Below is a small trained network, with its code and all its weights. Each question gives an input and a target symbol and asks what happens when units are switched off, that is, made to give their printed mean instead of their output.

import numpy as np


def w(rows, s, z=0):
    codes = np.array(rows[::2]) - 128.0
    scale = np.full(codes.shape[1], s)
    scale[-1] = z or s
    return codes * scale


def norm(h):
    return h / np.sqrt((h * h).mean(-1, keepdims=True) + 1e-5)


def f(y):
    return np.maximum(y, 0)


def softmax(a):
    e = np.exp(a - a.max(-1, keepdims=True))
    return e / e.sum(-1, keepdims=True)


def log_softmax(a):
    a = a - a.max(-1, keepdims=True)
    return a - np.log(np.exp(a).sum(-1, keepdims=True))


def net(x, mask):
    ids = ['ΘΛΞΣΦΨαβγδεζημπτ'.index(c) for c in x.split()]
    T = len(ids)
    res = E[ids] + P[:T]
    u = 0
    for l in range(2):
        q, k, v = (norm(res) @ M[l].T for M in (Q, K, V))
        z = softmax(np.where(np.tri(T) > 0, q @ k.T / 2**0.5, -1e9)) @ v
        res = res + np.where(mask[u], z, O[l][:, -1]) @ O[l][:, :-1]
        u += 1
        y = f(norm(res) @ A[l][:, :-1].T + A[l][:, -1])
        res = res + np.where(mask[u : u + 16], y, B[l][:, -1]) @ B[l][:, :-1]
        u += 16
    return log_softmax(norm(res)[-1] @ U[:, :-1].T + U[:, -1])


Q, K, V, O, A, B = {}, {}, {}, {}, {}, {}
E = w([
[175,129,62,153,123,115,134,128],'Θ',
[163,119,163,130,107,141,146,144],'Λ',
[108,199,104,178,154,72,143,105],'Ξ',
[123,141,179,137,117,121,126,150],'Σ',
[176,174,130,145,121,144,65,106],'Φ',
[134,138,170,134,101,143,138,150],'Ψ',
[148,119,152,132,81,124,129,135],'α',
[91,197,76,156,108,88,202,254],'β',
[75,73,135,104,148,98,151,16],'γ',
[158,137,71,149,183,172,161,66],'δ',
[159,97,96,148,128,91,205,81],'ε',
[143,128,148,135,138,140,149,150],'ζ',
[52,94,112,128,186,169,146,177],'η',
[155,134,144,134,89,169,156,140],'μ',
[132,65,86,107,132,123,144,138],'π',
[162,97,152,116,158,127,63,95],'τ',
],0.035)
P = w([
[102,154,92,9,160,125,128,113],'0',
[124,124,152,82,156,110,136,163],'1',
[131,124,161,100,144,107,135,158],'2',
[141,120,172,114,140,111,137,161],'3',
[147,121,172,128,135,110,142,156],'4',
[152,120,174,140,123,114,142,153],'5',
[152,120,174,151,113,115,147,148],'6',
[151,120,166,167,101,124,149,139],'7',
[150,120,174,181,94,117,147,137],'8',
[154,122,168,190,87,116,152,132],'9',
[153,124,173,194,82,116,149,130],'10',
[150,124,166,204,80,130,153,127],'11',
[159,126,170,208,75,127,153,122],'12',
[158,124,169,222,76,132,156,125],'13',
],0.014)
Q[0] = w([
[101,98,12,212,205,27,92,99],'L0H1',
[131,133,66,114,187,116,59,67],'L0H1',
],0.011)
K[0] = w([
[116,48,144,251,120,109,136,159],'L0H1',
[155,93,145,204,118,145,103,111],'L0H1',
],0.015)
V[0] = w([
[54,155,165,123,207,3,163,175],'L0H1',
[150,186,29,143,28,193,196,179],'L0H1',
],0.0051)
O[0] = w([
[3,198,221,62,57,62,254,106,254],'L0H1',
[212,169,30,177,10,27,151,253,153],'L0H1',
],0.0053,0.00072)
A[0] = w([
[203,93,114,151,110,42,121,66,97],'L0N1',
[161,205,135,122,187,182,153,127,104],'L0N2',
[191,130,149,77,74,99,133,52,128],'L0N3',
[168,118,55,213,116,128,137,33,48],'L0N4',
[77,128,107,123,106,190,211,143,81],'L0N5',
[64,114,107,208,174,170,181,201,74],'L0N6',
[16,166,140,155,101,178,55,226,116],'L0N7',
[136,137,59,72,142,111,134,88,99],'L0N8',
[76,129,213,122,131,136,142,100,140],'L0N9',
[93,101,49,34,130,102,110,140,46],'L0N10',
[105,175,106,122,179,112,2,199,1],'L0N11',
[51,96,178,137,82,176,157,80,83],'L0N12',
[46,11,137,155,74,72,99,150,106],'L0N13',
[155,93,145,126,133,170,103,106,79],'L0N14',
[149,154,150,195,25,180,150,67,99],'L0N15',
[152,31,131,158,184,77,94,202,139],'L0N16',
],0.0093,0.0084)
B[0] = w([
[73,175,68,143,96,227,174,96,233],'L0N1',
[186,115,137,204,165,82,110,86,178],'L0N2',
[36,172,142,188,162,195,152,103,220],'L0N3',
[78,93,93,167,141,214,162,133,216],'L0N4',
[115,94,190,142,143,108,92,132,168],'L0N5',
[59,172,180,23,55,239,134,131,182],'L0N6',
[174,85,21,93,101,254,196,155,185],'L0N7',
[183,168,109,140,137,28,85,91,161],'L0N8',
[148,81,156,154,102,162,138,25,236],'L0N9',
[193,4,152,84,60,33,133,129,150],'L0N10',
[104,149,175,172,28,24,40,85,134],'L0N11',
[115,123,114,145,152,105,162,14,187],'L0N12',
[176,108,142,52,177,221,159,201,218],'L0N13',
[104,172,80,165,140,171,82,125,152],'L0N14',
[124,93,139,34,152,119,102,176,252],'L0N15',
[120,89,117,109,7,173,122,152,249],'L0N16',
],0.0072,0.005)
Q[1] = w([
[144,63,122,100,110,76,158,149],'L1H1',
[191,105,251,161,65,109,125,124],'L1H1',
],0.024)
K[1] = w([
[157,96,88,61,111,117,204,156],'L1H1',
[148,197,98,5,135,126,106,86],'L1H1',
],0.017)
V[1] = w([
[138,52,128,106,222,34,106,153],'L1H1',
[127,111,69,112,2,65,110,48],'L1H1',
],0.0091)
O[1] = w([
[122,254,81,166,216,219,155,161,3],'L1H1',
[33,15,175,218,164,106,150,182,177],'L1H1',
],0.0097,0.0044)
A[1] = w([
[118,251,130,175,88,88,140,143,114],'L1N1',
[132,125,139,123,112,97,176,161,151],'L1N2',
[148,99,68,157,112,121,116,178,116],'L1N3',
[152,165,114,137,96,122,144,195,97],'L1N4',
[160,96,161,99,104,113,114,103,73],'L1N5',
[159,176,147,115,85,105,64,96,76],'L1N6',
[153,147,102,199,149,150,117,81,2],'L1N7',
[76,167,146,163,146,151,161,127,42],'L1N8',
[113,98,144,120,87,160,118,128,88],'L1N9',
[83,94,126,123,141,113,165,107,128],'L1N10',
[114,165,108,150,112,29,112,101,154],'L1N11',
[98,110,95,152,143,144,151,124,98],'L1N12',
[118,94,122,162,155,155,106,119,216],'L1N13',
[160,136,85,66,140,141,97,123,155],'L1N14',
[152,169,136,130,100,145,153,144,51],'L1N15',
[116,162,160,129,123,174,118,116,75],'L1N16',
],0.023,0.0073)
B[1] = w([
[110,118,132,86,151,5,89,130,179],'L1N1',
[112,146,72,106,113,151,142,125,225],'L1N2',
[139,133,136,127,121,119,109,54,202],'L1N3',
[102,156,142,183,101,124,125,91,182],'L1N4',
[104,135,90,126,132,108,95,102,206],'L1N5',
[171,131,143,79,78,204,151,135,180],'L1N6',
[99,70,106,128,128,173,178,98,188],'L1N7',
[166,121,83,143,96,79,86,142,170],'L1N8',
[144,134,139,126,188,132,128,141,238],'L1N9',
[158,139,155,131,92,128,153,125,225],'L1N10',
[135,181,143,172,134,70,134,165,171],'L1N11',
[156,104,129,114,113,174,115,129,191],'L1N12',
[99,142,130,83,145,162,99,140,247],'L1N13',
[110,124,159,171,114,83,105,162,167],'L1N14',
[124,173,146,118,170,116,123,163,151],'L1N15',
[134,103,87,163,135,114,156,127,165],'L1N16',
],0.021,0.011)
U = w([
[69,25,161,137,69,96,96,139,117],'Θ',
[191,202,100,47,191,134,182,92,125],'Λ',
[222,107,129,104,215,51,133,131,255],'Ξ',
[3,192,57,74,82,128,149,110,104],'Σ',
[198,181,203,91,62,152,77,133,124],'Φ',
[26,134,172,176,41,179,112,118,53],'Ψ',
[136,98,74,186,99,143,88,180,158],'α',
[77,146,152,86,190,149,12,98,141],'β',
[228,79,219,189,154,121,121,123,165],'γ',
[143,128,94,190,70,122,59,33,85],'δ',
[94,84,41,160,210,129,196,84,158],'ε',
[78,129,189,72,145,148,192,201,161],'ζ',
[171,107,125,148,55,116,235,132,107],'η',
[104,140,228,75,144,109,164,24,113],'μ',
[155,45,12,1,104,82,113,105,73],'π',
[128,217,175,177,159,167,146,97,154],'τ',
],0.009,0.0073)

Each question gives the input, a string of symbols that net reads in full, and the target symbol t.
The units are the heads (2 rows each of Q, K, V and O) and the neurons (one row each of A and B). Each row of codes is followed by its name. A weight is (code - 128) times the scale printed after its matrix; where a second scale follows, it is the last column's (O, A, B and U).
mask holds one flag per unit, layer by layer, with each layer's heads first. A switched-off unit (its flag False) gives its mean, the last column of its rows in O or B, instead of its output. The means were averaged over made-up inputs and are rounded, as every weight is.
A unit's drop is (log p(t) with every unit on - log p(t) with that unit switched off) / (log p(t) with every unit on - log p(t) with every unit switched off).
The circuit of an input: a set's keep is (log p(t) with only the set's units on - log p(t) with every unit switched off) / (log p(t) with every unit on - log p(t) with every unit switched off). Starting from the 12 units with the biggest drops (on a tie, the unit counted first), units are removed one at a time, each time the one whose removal leaves the highest keep (on an exact tie, the one counted first), for as long as the keep stays at least 0.8.
circuit, biggest first: the units of the circuit, biggest drop first
unit that matters most: the unit with the biggest drop
top k neurons: the k neurons with the biggest drops, biggest first
k most important neurons of layer l: the k neurons of layer l with the biggest drops, biggest first
drop when u is switched off: that unit's drop, to one decimal
input Σ η δ π γ ε Ψ, target μ: circuit, biggest first => L0H1, L0N9, L1N9
input Φ π ε δ Θ Λ π Λ π ε η η, target ζ: top neuron => L0N6
input π π π Ψ Σ Ψ Ξ γ ζ, target α: circuit, biggest first => L1H1, L1N8
input δ γ π Σ α π γ Ψ Ψ ε Λ π π τ, target β: top 2 neurons => L0N14, L0N1
input δ ε η μ α ζ α τ α π τ Λ, target τ: top 2 neurons => L0N15, L1N4
input γ μ μ β δ Ξ ζ α, target γ: 3 most important neurons of layer 1 => L1N2, L1N8, L1N10
input Ξ Ξ Φ Θ τ Λ Σ δ Θ ε μ Ψ, target η: top 2 neurons => L1N8, L0N16
input Λ ε Φ η ε ε τ Θ Σ γ β ζ, target Φ: 2 most important neurons of layer 0 => L0N3, L0N16
input α γ β μ Θ, target δ: top 2 neurons => L1N3, L0N4
input γ γ δ η ε π Ψ Ψ β δ Σ, target γ: top 2 neurons => L0N9, L1N8
input γ π τ δ π Λ Λ ζ τ Λ β δ β μ, target γ: 2 most important neurons of layer 1 => L1N2, L1N8
input η Ψ η τ Λ Σ π Λ ε ε γ β β μ, target Λ: 2 most important neurons of layer 0 => L0N15, L0N10
input η γ Ξ ζ Λ Σ δ π π β Φ Λ α, target Λ: 2 most important neurons of layer 0 => L0N15, L0N6
input η β ζ Σ Σ Σ Λ, target Λ: unit that matters most => L1H1
input Λ π Σ, target Φ: 4 most important neurons of layer 0 => L0N3, L0N16, L0N9, L0N1
input γ δ Φ τ γ δ δ γ γ Φ Λ, target γ: 2 most important neurons of layer 0 => L0N15, L0N9
input β Φ Φ η ε ζ μ α, target Σ: 2 most important neurons of layer 1 => L1N2, L1N4
input δ π Λ Ψ, target τ: top 2 neurons => L1N4, L1N15
input Λ δ ε μ Σ π η Φ μ, target Φ: 2 most important neurons of layer 1 => L1N6, L1N14
input ζ Ξ ε ζ ε δ π η τ γ Λ Λ, target Ξ: unit that matters most => L1H1
input β γ ε ε Λ α Ξ, target Ξ: top 2 neurons => L1N1, L1N11
input ε ζ ζ η α ε ζ Σ Ξ γ η α, target ζ: 2 most important neurons of layer 0 => L0N15, L0N8
input β Σ Σ ζ ε π μ μ δ Ξ Λ, target Σ: top 2 neurons => L1N2, L0N15
input η α τ α Λ η η γ τ ζ, target Λ: 2 most important neurons of layer 0 => L0N6, L0N10
input β τ μ η Λ π π π Ψ, target Σ: top 2 neurons => L1N2, L0N15
input Ψ α Λ Ψ, target π: drop when L1H1 is switched off => 1.1
